Below is a small trained network, with its code and all its weights. Each question gives an input and a target symbol and asks what happens when units are switched off, that is, made to give their printed mean instead of their output.

import numpy as np


def w(rows, s, z=0):
    codes = np.array(rows[::2]) - 128.0
    scale = np.full(codes.shape[1], s)
    scale[-1] = z or s
    return codes * scale


def f(y):
    return y / 2 * (1 + np.tanh(0.7978845608 * (y + 0.044715 * y**3)))


def softmax(a):
    e = np.exp(a - a.max(-1, keepdims=True))
    return e / e.sum(-1, keepdims=True)


def log_softmax(a):
    a = a - a.max(-1, keepdims=True)
    return a - np.log(np.exp(a).sum(-1, keepdims=True))


def net(x, mask):
    ids = ['Ωαδεζσ'.index(c) for c in x.split()]
    T = len(ids)
    res = E[ids] + P[:T]
    u = 0
    for l in range(2):
        r = res
        for j in range(3):
            rows = slice(2 * j, 2 * j + 2)
            q, k, v = (r @ M[l][rows].T for M in (Q, K, V))
            z = softmax(np.where(np.tri(T) > 0, q @ k.T / 2**0.5, -1e9)) @ v
            o = O[l][rows]
            res = res + np.where(mask[u + j], z, o[:, -1]) @ o[:, :-1]
        u += 3
        y = f(res @ A[l][:, :-1].T + A[l][:, -1])
        res = res + np.where(mask[u : u + 12], y, B[l][:, -1]) @ B[l][:, :-1]
        u += 12
    return log_softmax(res[-1] @ U[:, :-1].T + U[:, -1])


Q, K, V, O, A, B = {}, {}, {}, {}, {}, {}
E = w([
[142,63,183,49,130,185],'Ω',
[113,206,43,115,93,163],'α',
[89,255,115,129,180,126],'δ',
[170,183,173,64,188,76],'ε',
[135,174,158,238,146,172],'ζ',
[175,116,40,210,162,83],'σ',
],0.0066)
P = w([
[60,143,149,112,99,87],'0',
[77,69,108,87,181,161],'1',
[190,142,161,133,89,99],'2',
[136,79,45,166,84,14],'3',
[215,126,72,137,199,144],'4',
[254,190,144,115,92,108],'5',
],0.0071)
Q[0] = w([
[69,88,152,228,149,109],'L0H0',
[222,139,109,57,139,3],'L0H0',
[150,148,130,116,43,44],'L0H1',
[58,94,168,104,57,122],'L0H1',
[52,118,108,92,152,190],'L0H2',
[127,133,104,118,58,99],'L0H2',
],0.023)
K[0] = w([
[135,114,237,195,158,170],'L0H0',
[251,133,110,96,124,138],'L0H0',
[123,152,144,22,77,193],'L0H1',
[30,106,133,76,140,164],'L0H1',
[42,104,117,111,139,94],'L0H2',
[133,167,160,110,74,168],'L0H2',
],0.023)
V[0] = w([
[134,108,75,152,40,146],'L0H0',
[149,164,36,100,118,159],'L0H0',
[183,109,89,1,94,80],'L0H1',
[16,207,124,42,164,135],'L0H1',
[94,72,96,124,246,112],'L0H2',
[128,161,191,109,104,221],'L0H2',
],0.012)
O[0] = w([
[150,93,83,197,111,119,81],'L0H0',
[161,135,136,206,182,100,251],'L0H0',
[125,91,161,91,169,2,219],'L0H1',
[92,94,185,245,209,120,220],'L0H1',
[145,136,48,119,204,165,52],'L0H2',
[90,75,211,128,108,168,127],'L0H2',
],0.0076,0.0019)
A[0] = w([
[98,122,59,107,172,44,168],'L0N0',
[246,63,224,114,187,153,195],'L0N1',
[10,61,149,135,59,66,234],'L0N2',
[144,158,176,141,49,68,178],'L0N3',
[113,61,72,220,82,117,252],'L0N4',
[192,236,214,77,144,188,188],'L0N5',
[33,132,90,78,127,107,242],'L0N6',
[161,152,73,124,134,75,209],'L0N7',
[30,254,83,200,104,64,160],'L0N8',
[177,94,70,116,146,239,69],'L0N9',
[136,118,187,67,153,184,204],'L0N10',
[128,69,111,182,188,190,204],'L0N11',
],0.0074,0.0018)
B[0] = w([
[53,100,64,142,125,136,232],'L0N0',
[95,79,127,254,214,105,247],'L0N1',
[125,75,132,37,33,244,228],'L0N2',
[160,60,181,200,58,124,237],'L0N3',
[101,37,110,57,100,169,207],'L0N4',
[22,132,88,184,41,85,243],'L0N5',
[108,75,89,54,81,149,153],'L0N6',
[79,63,116,157,161,93,243],'L0N7',
[195,64,215,196,186,167,252],'L0N8',
[77,216,110,156,36,113,174],'L0N9',
[46,147,85,169,186,154,176],'L0N10',
[170,94,37,149,128,147,196],'L0N11',
],0.009,0.0031)
Q[1] = w([
[43,5,54,216,130,139],'L1H0',
[75,157,126,160,183,92],'L1H0',
[177,154,210,93,115,100],'L1H1',
[128,212,144,168,124,88],'L1H1',
[80,17,66,195,43,56],'L1H2',
[74,137,93,234,177,112],'L1H2',
],0.012)
K[1] = w([
[162,190,113,189,93,7],'L1H0',
[85,130,90,116,154,108],'L1H0',
[147,198,119,132,140,163],'L1H1',
[194,137,132,75,157,160],'L1H1',
[161,162,130,224,91,25],'L1H2',
[156,181,49,102,158,106],'L1H2',
],0.014)
V[1] = w([
[8,160,147,68,133,57],'L1H0',
[78,17,38,84,113,134],'L1H0',
[90,157,158,113,86,113],'L1H1',
[126,132,171,210,78,66],'L1H1',
[101,233,180,186,71,170],'L1H2',
[80,168,200,128,223,78],'L1H2',
],0.012)
O[1] = w([
[52,223,193,65,162,89,100],'L1H0',
[96,135,96,118,11,22,253],'L1H0',
[120,144,148,169,163,113,53],'L1H1',
[51,217,174,137,133,131,189],'L1H1',
[112,171,156,155,143,254,88],'L1H2',
[153,199,192,29,162,122,116],'L1H2',
],0.0072,0.0052)
A[1] = w([
[139,167,33,111,219,88,142],'L1N0',
[94,118,149,197,204,106,88],'L1N1',
[100,115,73,78,112,80,153],'L1N2',
[136,167,93,48,57,128,125],'L1N3',
[197,100,176,165,169,127,158],'L1N4',
[76,160,119,150,126,186,249],'L1N5',
[72,148,145,137,177,113,165],'L1N6',
[144,85,69,154,157,152,146],'L1N7',
[123,160,97,73,171,120,60],'L1N8',
[110,184,2,124,154,159,108],'L1N9',
[166,115,148,83,182,175,48],'L1N10',
[73,189,119,96,96,159,4],'L1N11',
],0.0096,0.0023)
B[1] = w([
[63,36,157,227,128,208,192],'L1N0',
[153,53,116,120,50,163,190],'L1N1',
[234,250,102,128,146,211,255],'L1N2',
[72,37,143,76,61,197,181],'L1N3',
[62,44,141,58,243,133,197],'L1N4',
[95,232,92,144,193,83,212],'L1N5',
[61,203,102,147,142,120,190],'L1N6',
[118,166,192,128,138,31,229],'L1N7',
[119,137,122,217,133,136,161],'L1N8',
[114,98,254,19,100,94,191],'L1N9',
[208,184,28,84,187,123,146],'L1N10',
[226,6,132,136,129,52,179],'L1N11',
],0.0093,0.012)
U = w([
[105,117,154,36,33,220,239],'Ω',
[138,18,201,151,140,96,8],'α',
[171,150,83,62,187,162,73],'δ',
[91,201,204,45,139,4,168],'ε',
[82,153,110,232,130,216,179],'ζ',
[244,148,58,161,123,51,94],'σ',
],0.003,0.0012)

Each question gives the input, a string of symbols that net reads in full, and the target symbol t.
The units are the heads (2 rows each of Q, K, V and O) and the neurons (one row each of A and B). Each row of codes is followed by its name. A weight is (code - 128) times the scale printed after its matrix; where a second scale follows, it is the last column's (O, A, B and U).
mask holds one flag per unit, layer by layer, with each layer's heads first. A switched-off unit (its flag False) gives its mean, the last column of its rows in O or B, instead of its output. The means were averaged over made-up inputs and are rounded, as every weight is.
A unit's drop is (log p(t) with every unit on - log p(t) with that unit switched off) / (log p(t) with every unit on - log p(t) with every unit switched off).
most important unit: the unit with the biggest drop
k most important neurons: the k neurons with the biggest drops, biggest first
k most important neurons of layer l: the k neurons of layer l with the biggest drops, biggest first
which heads matter: for each layer, one digit per head in row order, 1 if its drop is at least 0.15 and else 0, layers parted by /
input ε ζ ζ ζ δ, target ε: which heads matter => 010 / 001
input Ω δ α σ σ, target Ω: 2 most important neurons => [L1N3 L1N9]
input ε Ω σ ε ε α, target α: 3 most important neurons => [L0N3 L1N2 L1N4]
input ε δ Ω δ δ, target α: 2 most important neurons => [L0N2 L1N2]
input α ζ Ω, target ζ: which heads matter => 011 / 011
input ε α δ, target α: which heads matter => 010 / 101
input ε δ Ω, target ε: which heads matter => 101 / 101
input α ζ Ω α ζ δ, target ζ: 4 most important neurons => [L0N9 L0N5 L1N5 L0N8]
input α ε δ ε, target δ: most important unit => L1H0
input α α ζ σ Ω, target Ω: which heads matter => 011 / 100
input ε δ ε α α ε, target ε: 2 most important neurons => [L0N5 L0N8]
input ε α σ ζ, target σ: which heads matter => 101 / 101
input δ Ω δ ε σ Ω, target σ: which heads matter => 001 / 101
input ε Ω α ε, target α: which heads matter => 101 / 100
input α α ζ σ, target ζ: most important neuron => [L0N5]
input δ α δ ε δ ζ, target ζ: 3 most important neurons => [L0N5 L0N3 L1N5]
input σ ζ ε Ω α σ, target σ: which heads matter => 110 / 001
input α ζ σ δ, target σ: which heads matter => 101 / 101
input α ε Ω ζ Ω, target ε: 2 most important neurons of layer 0 => [L0N9 L0N5]
input ζ Ω Ω, target ζ: which heads matter => 011 / 001
input α δ α ζ α, target ε: 2 most important neurons of layer 0 => [L0N9 L0N7]
